Below are the code and all the weights of a small trained network. Each question names an input and a target symbol and asks about switching units off, where a switched-off unit gives its printed mean instead of its output.

import numpy as np


def w(rows, s, z=0):
    codes = np.array(rows[::2]) - 128.0
    scale = np.full(codes.shape[1], s)
    scale[-1] = z or s
    return codes * scale


def f(y):
    return np.maximum(y, 0)


def softmax(a):
    e = np.exp(a - a.max(-1, keepdims=True))
    return e / e.sum(-1, keepdims=True)


def log_softmax(a):
    a = a - a.max(-1, keepdims=True)
    return a - np.log(np.exp(a).sum(-1, keepdims=True))


def net(x, mask):
    ids = ['ΘΛΠαδεζημ'.index(c) for c in x.split()]
    T = len(ids)
    res = E[ids] + P[:T]
    u = 0
    for l in range(2):
        r = res
        for j in range(2):
            rows = slice(4 * j, 4 * j + 4)
            q, k, v = (r @ M[l][rows].T for M in (Q, K, V))
            z = softmax(np.where(np.tri(T) > 0, q @ k.T / 4**0.5, -1e9)) @ v
            o = O[l][rows]
            res = res + np.where(mask[u + j], z, o[:, -1]) @ o[:, :-1]
        u += 2
        y = f(res @ A[l][:, :-1].T + A[l][:, -1])
        res = res + np.where(mask[u : u + 4], y, B[l][:, -1]) @ B[l][:, :-1]
        u += 4
    return log_softmax(res[-1] @ U[:, :-1].T + U[:, -1])


Q, K, V, O, A, B = {}, {}, {}, {}, {}, {}
E = w([
[102,115,124,115,120,128,101,134,218,188,119],'Θ',
[106,128,83,122,125,133,76,149,49,130,133],'Λ',
[93,173,84,117,132,132,96,101,106,160,96],'Π',
[252,120,104,79,127,101,123,180,190,165,192],'α',
[115,90,127,127,176,131,98,171,147,92,104],'δ',
[165,177,131,122,158,119,105,127,57,116,124],'ε',
[194,107,17,124,164,187,114,125,216,84,177],'ζ',
[86,128,144,139,196,117,131,104,145,47,107],'η',
[97,134,22,70,145,102,142,98,154,9,93],'μ',
],0.022)
P = w([
[134,54,160,106,90,167,142,100,107,207,110],'0',
[133,109,154,71,157,197,111,141,171,146,107],'1',
[130,83,99,159,71,89,133,88,115,150,96],'2',
[109,173,108,126,128,109,131,167,150,95,143],'3',
[146,128,65,166,135,31,91,105,103,124,82],'4',
[106,169,95,114,177,3,100,115,100,115,188],'5',
],0.014)
Q[0] = w([
[198,144,39,31,93,172,151,126,165,68,140],'L0H1',
[93,178,158,174,152,196,87,213,126,136,69],'L0H1',
[157,71,63,149,191,40,17,124,120,129,34],'L0H1',
[151,76,148,226,59,147,175,112,114,133,71],'L0H1',
[76,165,97,48,171,83,108,188,140,119,194],'L0H2',
[149,103,110,173,68,97,95,41,120,122,87],'L0H2',
[83,138,61,74,148,86,113,143,139,122,108],'L0H2',
[12,195,192,76,111,183,209,172,76,161,125],'L0H2',
],0.011)
K[0] = w([
[138,83,135,121,151,101,222,90,128,65,140],'L0H1',
[131,129,124,175,60,174,163,102,118,157,152],'L0H1',
[123,190,113,197,112,119,134,185,159,98,133],'L0H1',
[105,155,154,57,148,215,184,155,119,143,141],'L0H1',
[148,106,88,188,125,7,118,134,140,150,110],'L0H2',
[104,152,162,102,148,135,89,157,159,107,140],'L0H2',
[113,158,103,181,146,56,136,154,126,94,114],'L0H2',
[120,65,184,101,117,107,125,73,108,130,107],'L0H2',
],0.014)
V[0] = w([
[24,161,132,127,73,171,72,38,153,168,107],'L0H1',
[131,48,108,146,72,159,13,187,169,106,184],'L0H1',
[141,68,127,131,169,182,117,151,1,104,138],'L0H1',
[117,209,116,172,152,174,42,7,61,74,123],'L0H1',
[194,145,168,116,156,86,111,137,86,118,71],'L0H2',
[170,254,151,164,103,151,109,25,168,171,110],'L0H2',
[54,103,155,199,175,78,60,195,144,167,117],'L0H2',
[152,244,77,148,101,133,42,137,75,179,216],'L0H2',
],0.0064)
O[0] = w([
[170,16,132,109,129,98,61,94,83,77,129,155],'L0H1',
[171,227,188,90,69,56,105,70,149,163,184,136],'L0H1',
[187,180,133,160,57,158,141,159,245,130,2,71],'L0H1',
[134,43,98,191,107,35,116,121,158,158,8,211],'L0H1',
[137,186,62,182,87,203,177,178,91,72,81,88],'L0H2',
[124,8,146,83,149,87,176,76,25,103,59,15],'L0H2',
[123,236,164,60,73,104,119,134,111,23,209,3],'L0H2',
[183,111,104,149,85,119,190,49,135,112,60,11],'L0H2',
],0.0081,0.0051)
A[0] = w([
[254,159,185,55,53,72,151,192,97,183,102,255],'L0N1',
[82,155,222,218,167,147,127,77,141,72,109,101],'L0N2',
[152,21,40,106,132,135,175,147,133,105,81,114],'L0N3',
[67,155,155,222,125,157,89,188,105,157,109,142],'L0N4',
],0.0065,0.0024)
B[0] = w([
[82,58,175,146,118,1,63,184,177,156,125,157],'L0N1',
[163,87,215,215,178,38,190,200,102,53,138,139],'L0N2',
[137,190,193,45,127,52,220,179,129,222,188,250],'L0N3',
[243,249,140,169,244,218,142,108,140,191,117,162],'L0N4',
],0.0068,0.012)
Q[1] = w([
[72,155,188,177,134,146,93,115,121,155,112],'L1H1',
[181,224,144,107,122,3,122,111,200,174,226],'L1H1',
[114,141,110,139,173,122,75,168,145,124,34],'L1H1',
[139,65,99,158,100,126,139,95,150,149,111],'L1H1',
[93,199,40,159,89,107,115,189,191,107,112],'L1H2',
[149,146,174,146,6,191,127,94,94,103,116],'L1H2',
[83,105,158,90,102,93,38,85,176,74,21],'L1H2',
[158,62,19,124,213,149,65,145,165,163,123],'L1H2',
],0.0072)
K[1] = w([
[220,106,146,224,130,227,138,187,132,169,226],'L1H1',
[148,168,26,128,199,36,107,114,161,119,154],'L1H1',
[112,122,48,235,133,159,142,229,58,152,134],'L1H1',
[99,79,166,115,144,192,113,178,159,131,58],'L1H1',
[215,176,129,175,180,40,106,106,102,122,135],'L1H2',
[154,60,254,145,68,242,116,162,118,191,135],'L1H2',
[101,145,147,175,97,156,105,62,94,165,81],'L1H2',
[44,169,105,160,222,27,189,56,202,15,123],'L1H2',
],0.0063)
V[1] = w([
[135,119,167,148,123,150,197,68,186,152,88],'L1H1',
[151,96,16,92,92,152,193,133,143,107,162],'L1H1',
[163,55,160,151,151,104,128,143,99,156,180],'L1H1',
[195,108,78,160,92,200,172,181,168,86,172],'L1H1',
[54,104,253,166,99,121,114,208,137,134,100],'L1H2',
[158,124,68,66,29,128,94,194,147,124,136],'L1H2',
[48,130,142,104,73,180,68,151,90,190,88],'L1H2',
[207,111,144,163,164,96,130,137,152,95,151],'L1H2',
],0.0067)
O[1] = w([
[148,125,205,133,202,157,124,127,88,148,139,45],'L1H1',
[82,101,152,35,152,67,129,15,148,194,34,142],'L1H1',
[70,201,89,143,83,253,109,53,112,123,66,163],'L1H1',
[103,153,210,147,145,62,174,147,133,123,114,3],'L1H1',
[78,222,68,23,94,84,149,86,88,41,82,62],'L1H2',
[150,92,119,208,221,170,151,37,221,103,208,196],'L1H2',
[186,151,42,77,199,12,111,116,188,115,92,71],'L1H2',
[65,104,203,138,36,189,168,101,101,104,93,125],'L1H2',
],0.0067,0.007)
A[1] = w([
[172,159,64,49,57,131,206,140,147,56,117,97],'L1N1',
[181,32,152,71,104,102,59,79,24,122,3,67],'L1N2',
[210,25,105,100,146,2,130,135,230,131,161,2],'L1N3',
[103,79,41,143,157,159,48,161,168,38,225,102],'L1N4',
],0.0048,0.0026)
B[1] = w([
[112,82,168,99,108,139,121,79,177,244,134,143],'L1N1',
[86,129,149,159,187,129,170,163,182,48,172,152],'L1N2',
[98,134,128,124,172,182,120,148,120,49,109,250],'L1N3',
[221,89,166,93,116,149,157,73,82,132,88,210],'L1N4',
],0.011,0.013)
U = w([
[127,115,140,129,141,103,49,57,87,79,163,88],'Θ',
[135,134,79,216,81,113,57,59,235,20,62,99],'Λ',
[59,57,45,109,202,108,128,173,148,54,178,184],'Π',
[79,211,85,195,155,174,138,47,150,76,140,3],'α',
[157,201,120,156,133,48,132,147,180,107,241,134],'δ',
[171,114,150,142,93,97,223,111,129,152,50,188],'ε',
[77,184,221,165,216,28,5,53,114,135,106,81],'ζ',
[63,139,146,155,101,168,41,161,99,69,96,172],'η',
[150,70,136,253,153,178,72,123,138,146,134,149],'μ',
],0.0043,0.0037)

Each question gives the input, a string of symbols that net reads in full, and the target symbol t.
The units are the heads (4 rows each of Q, K, V and O) and the neurons (one row each of A and B). Each row of codes is followed by its name. A weight is (code - 128) times the scale printed after its matrix; where a second scale follows, it is the last column's (O, A, B and U).
mask holds one flag per unit, layer by layer, with each layer's heads first. A switched-off unit (its flag False) gives its mean, the last column of its rows in O or B, instead of its output. The means were averaged over made-up inputs and are rounded, as every weight is.
A unit's drop is (log p(t) with every unit on - log p(t) with that unit switched off) / (log p(t) with every unit on - log p(t) with every unit switched off).
The circuit of an input: a set's keep is (log p(t) with only the set's units on - log p(t) with every unit switched off) / (log p(t) with every unit on - log p(t) with every unit switched off). Starting from all 12 units, units are removed one at a time, each time the one whose removal leaves the highest keep (on an exact tie, the one counted first), for as long as the keep stays at least 0.8.
circuit, biggest first: the units of the circuit, biggest drop first
unit that matters most: the unit with the biggest drop
top k neurons: the k neurons with the biggest drops, biggest first
k most important neurons of layer l: the k neurons of layer l with the biggest drops, biggest first
heads that matter: for each layer, one digit per head in row order, 1 if its drop is at least 0.15 and else 0, layers parted by /
input δ μ Π δ η Π, target η: circuit, biggest first	(L1H2, L0N2)
input μ μ Π Λ, target Π: circuit, biggest first	(L0H2, L1N2, L0H1, L1N4)
input Π μ μ Π δ ε, target δ: circuit, biggest first	(L0H2, L1H1)
input μ ζ ε Π, target ε: circuit, biggest first	(L0H2, L0H1, L0N3)
input μ μ Θ ζ η, target ζ: circuit, biggest first	(L0H1, L1H1, L0N3)
input η μ Π Λ Π, target Λ: circuit, biggest first	(L0H1, L0H2, L0N3)
input μ ζ η δ, target η: circuit, biggest first	(L1H2, L0N2)
input μ μ Θ Λ, target Θ: heads that matter	11 / 00
input μ Π ζ μ δ, target μ: circuit, biggest first	(L0H2, L1H2, L1H1, L0N4)
input ε η ε, target η: 2 most important neurons of layer 0	(L0N2, L0N3)
input Θ Λ α Π, target α: circuit, biggest first	(L0H1, L0N1, L1H1)
input Π α δ η, target δ: circuit, biggest first	(L0H2, L1H1)
input μ Π μ Θ Π, target Θ: unit that matters most	L0H1
input Θ μ μ α, target Π: top 2 neurons	(L1N3, L0N1)
input Π α α Θ Λ, target Θ: heads that matter	10 / 00
input δ δ α, target Λ: heads that matter	10 / 01
input μ μ Λ η Θ, target η: heads that matter	00 / 01
input δ Θ α ε δ, target ε: most important neuron of layer 1	(L1N3)
input η η μ Θ, target μ: heads that matter	00 / 00
input α μ Π, target μ: heads that matter	01 / 10
input Θ ε ζ Θ, target ζ: heads that matter	10 / 10
input μ ε Θ η, target Θ: most important neuron of layer 1	(L1N4)
input μ μ α, target Π: heads that matter	00 / 00
input Λ Π η η μ δ, target μ: heads that matter	00 / 01
input μ Π Θ, target Π: 3 most important neurons of layer 1	(L1N2, L1N3, L1N4)
input Θ ζ Π μ Π ε, target Π: heads that matter	01 / 00
input Π Θ μ ζ η ε, target η: heads that matter	10 / 01
input Λ μ Π μ α Λ, target α: heads that matter	11 / 00
input μ η μ η Π Π, target Π: heads that matter	11 / 00
